Here is a tiny trained network, its code and every weight. The questions are about switching its units off for an input and a class, where a switched-off unit gives its printed mean instead of its output.

import numpy as np


def w(rows, s, z=0):
    codes = np.array(rows[::2]) - 128.0
    scale = np.full(codes.shape[1], s)
    scale[-1] = z or s
    return codes * scale


def f(y):
    return np.maximum(y, 0)


def log_softmax(a):
    a = a - a.max(-1, keepdims=True)
    return a - np.log(np.exp(a).sum(-1, keepdims=True))


def net(x, mask):
    res = np.array(x, float).reshape(1, 3) / 4 @ E
    y = f(res @ A[0][:, :-1].T + A[0][:, -1])
    res = res + np.where(mask, y, B[0][:, -1]) @ B[0][:, :-1]
    return log_softmax(res[-1] @ U[:, :-1].T + U[:, -1])


A, B = {}, {}
E = w([
[246,168,55],'x0',
[20,93,47],'x1',
[132,124,112],'x2',
],0.012)
A[0] = w([
[171,251,238,160],'neuron 1',
[71,99,201,53],'neuron 2',
[214,219,95,120],'neuron 3',
[56,207,85,127],'neuron 4',
[176,222,2,109],'neuron 5',
[112,83,247,66],'neuron 6',
[61,165,189,2],'neuron 7',
],0.0074,0.0037)
B[0] = w([
[63,181,2,243],'neuron 1',
[210,32,148,188],'neuron 2',
[70,12,66,249],'neuron 3',
[106,193,68,183],'neuron 4',
[161,15,155,254],'neuron 5',
[71,27,110,190],'neuron 6',
[204,103,185,165],'neuron 7',
],0.0069,0.0076)
U = w([
[64,146,87,253],'0',
[106,107,130,160],'1',
[119,47,150,6],'2',
[94,255,150,77],'3',
],0.0075,0.0033)

Each question gives the input, the list of numbers given to net, and the class t.
The units are the neurons (one row each of A and B). Each row of codes is followed by its name. A weight is (code - 128) times the scale printed after its matrix; where a second scale follows, it is the last column's (A, B and U).
mask holds one flag per neuron, in row order. A switched-off neuron (its flag False) gives its mean, the last column of its row in B, instead of its output. The means were averaged over made-up inputs and are rounded, as every weight is.
A unit's drop is (log p(t) with every unit on - log p(t) with that unit switched off) / (log p(t) with every unit on - log p(t) with every unit switched off).
The circuit of an input: a set's keep is (log p(t) with only the set's units on - log p(t) with every unit switched off) / (log p(t) with every unit on - log p(t) with every unit switched off). Starting from all 7 units, units are removed one at a time, each time the one whose removal leaves the highest keep (on an exact tie, the one counted first), for as long as the keep stays at least 0.8.
units of the circuit, in order: the units of the circuit, biggest drop first
most important unit: the unit with the biggest drop
k most important neurons: the k neurons with the biggest drops, biggest first
drop of u: that unit's drop, to one decimal
input [0,-6,-2], class 0: 2 most important neurons -> [neuron 1; neuron 5]
input [0,-3,3], class 3: most important unit -> neuron 5
input [-3,-8,0], class 0: 3 most important neurons -> [neuron 1; neuron 5; neuron 6]
input [-2,-7,7], class 0: units of the circuit, in order -> [neuron 1; neuron 5]
input [8,1,-7], class 2: 2 most important neurons -> [neuron 5; neuron 3]
input [8,7,7], class 2: 3 most important neurons -> [neuron 5; neuron 1; neuron 3]
input [4,-8,-5], class 0: 2 most important neurons -> [neuron 1; neuron 3]
input [8,2,-3], class 2: 3 most important neurons -> [neuron 5; neuron 1; neuron 3]
input [-1,1,-3], class 3: 3 most important neurons -> [neuron 3; neuron 5; neuron 6]
input [-3,-2,2], class 3: drop of neuron 3 -> 0.7
input [8,6,-3], class 2: drop of neuron 3 -> 0.1
input [2,-6,-4], class 0: drop of neuron 6 -> 0.0
